Below is a small trained network, with its code and all its weights. Each question gives an input and a class and asks what happens when units are switched off, that is, made to give their printed mean instead of their output.

import numpy as np


def w(rows, s, z=0):
    codes = np.array(rows[::2]) - 128.0
    scale = np.full(codes.shape[1], s)
    scale[-1] = z or s
    return codes * scale


def f(y):
    return np.maximum(y, 0)


def log_softmax(a):
    a = a - a.max(-1, keepdims=True)
    return a - np.log(np.exp(a).sum(-1, keepdims=True))


def net(x, mask):
    res = np.array(x, float).reshape(1, 3) / 4 @ E
    y = f(res @ A[0][:, :-1].T + A[0][:, -1])
    res = res + np.where(mask, y, B[0][:, -1]) @ B[0][:, :-1]
    return log_softmax(res[-1] @ U[:, :-1].T + U[:, -1])


A, B = {}, {}
E = w([
[106,197,150,92,24],'x0',
[232,147,168,80,118],'x1',
[158,211,5,188,140],'x2',
],0.013)
A[0] = w([
[40,149,125,141,80,114],'n1',
[94,113,159,112,10,98],'n2',
[49,125,114,168,104,78],'n3',
[144,91,120,145,227,189],'n4',
[114,118,182,94,128,14],'n5',
[160,87,116,138,180,123],'n6',
[225,151,149,132,85,88],'n7',
[58,74,200,98,138,15],'n8',
[87,106,129,177,169,141],'n9',
[170,128,108,199,169,120],'n10',
[156,207,73,133,110,6],'n11',
[183,142,130,104,74,118],'n12',
[95,185,129,103,45,180],'n13',
[151,185,87,179,160,34],'n14',
[107,190,142,124,59,219],'n15',
[77,119,111,145,141,86],'n16',
[202,163,151,100,172,103],'n17',
[152,72,129,141,206,145],'n18',
[124,89,180,87,132,1],'n19',
[252,122,156,113,142,118],'n20',
[122,183,82,108,81,139],'n21',
],0.015,0.002)
B[0] = w([
[30,125,90,72,55,206],'n1',
[156,184,161,115,194,245],'n2',
[100,35,77,65,25,196],'n3',
[82,238,124,78,154,224],'n4',
[144,68,152,165,192,199],'n5',
[137,211,81,104,163,190],'n6',
[100,84,66,100,29,216],'n7',
[166,83,184,208,132,251],'n8',
[98,128,79,85,72,195],'n9',
[175,119,179,136,168,205],'n10',
[195,93,159,180,126,222],'n11',
[74,120,50,102,103,202],'n12',
[133,214,152,99,170,235],'n13',
[207,28,171,200,152,217],'n14',
[118,231,134,105,178,225],'n15',
[85,58,81,126,38,175],'n16',
[71,83,94,92,64,199],'n17',
[136,254,105,121,185,214],'n18',
[159,80,153,177,151,212],'n19',
[75,64,70,95,97,231],'n20',
[177,142,178,178,192,206],'n21',
],0.0096,0.014)
U = w([
[116,240,146,84,208,252],'0',
[67,54,77,64,48,58],'1',
[192,63,222,246,197,36],'2',
],0.013,0.0027)

Each question gives the input, the list of numbers given to net, and the class t.
The units are the neurons (one row each of A and B). Each row of codes is followed by its name. A weight is (code - 128) times the scale printed after its matrix; where a second scale follows, it is the last column's (A, B and U).
mask holds one flag per neuron, in row order. A switched-off neuron (its flag False) gives its mean, the last column of its row in B, instead of its output. The means were averaged over made-up inputs and are rounded, as every weight is.
A unit's drop is (log p(t) with every unit on - log p(t) with that unit switched off) / (log p(t) with every unit on - log p(t) with every unit switched off).
The circuit of an input: a set's keep is (log p(t) with only the set's units on - log p(t) with every unit switched off) / (log p(t) with every unit on - log p(t) with every unit switched off). Starting from the 12 units with the biggest drops (on a tie, the unit counted first), units are removed one at a time, each time the one whose removal leaves the highest keep (on an exact tie, the one counted first), for as long as the keep stays at least 0.8.
units of the circuit, in order: the units of the circuit, biggest drop first
unit that matters most: the unit with the biggest drop
k most important neurons: the k neurons with the biggest drops, biggest first
drop of u: that unit's drop, to one decimal
input [6,7,-2], class 1: 2 most important neurons : (n7 n20)
input [-5,0,7], class 2: units of the circuit, in order : (n14)
input [2,5,-6], class 2: 4 most important neurons : (n8 n19 n5 n1)
input [4,-7,6], class 1: 2 most important neurons : (n1 n3)
input [1,-5,6], class 2: 2 most important neurons : (n14 n21)
input [-6,-7,1], class 1: 3 most important neurons : (n3 n16 n9)
input [0,1,-1], class 1: 3 most important neurons : (n14 n8 n21)
input [4,3,6], class 2: 2 most important neurons : (n11 n14)
input [-4,2,-4], class 0: 2 most important neurons : (n14 n18)
input [-8,7,1], class 0: 2 most important neurons : (n18 n4)
input [-8,-6,-7], class 0: 2 most important neurons : (n4 n18)
input [2,5,5], class 1: 2 most important neurons : (n7 n8)
input [5,-2,6], class 2: drop of n21 : 0.2
input [-8,-6,1], class 0: drop of n18 : 0.2
input [-5,4,-3], class 0: drop of n18 : 0.6
input [-2,4,4], class 1: unit that matters most : n8
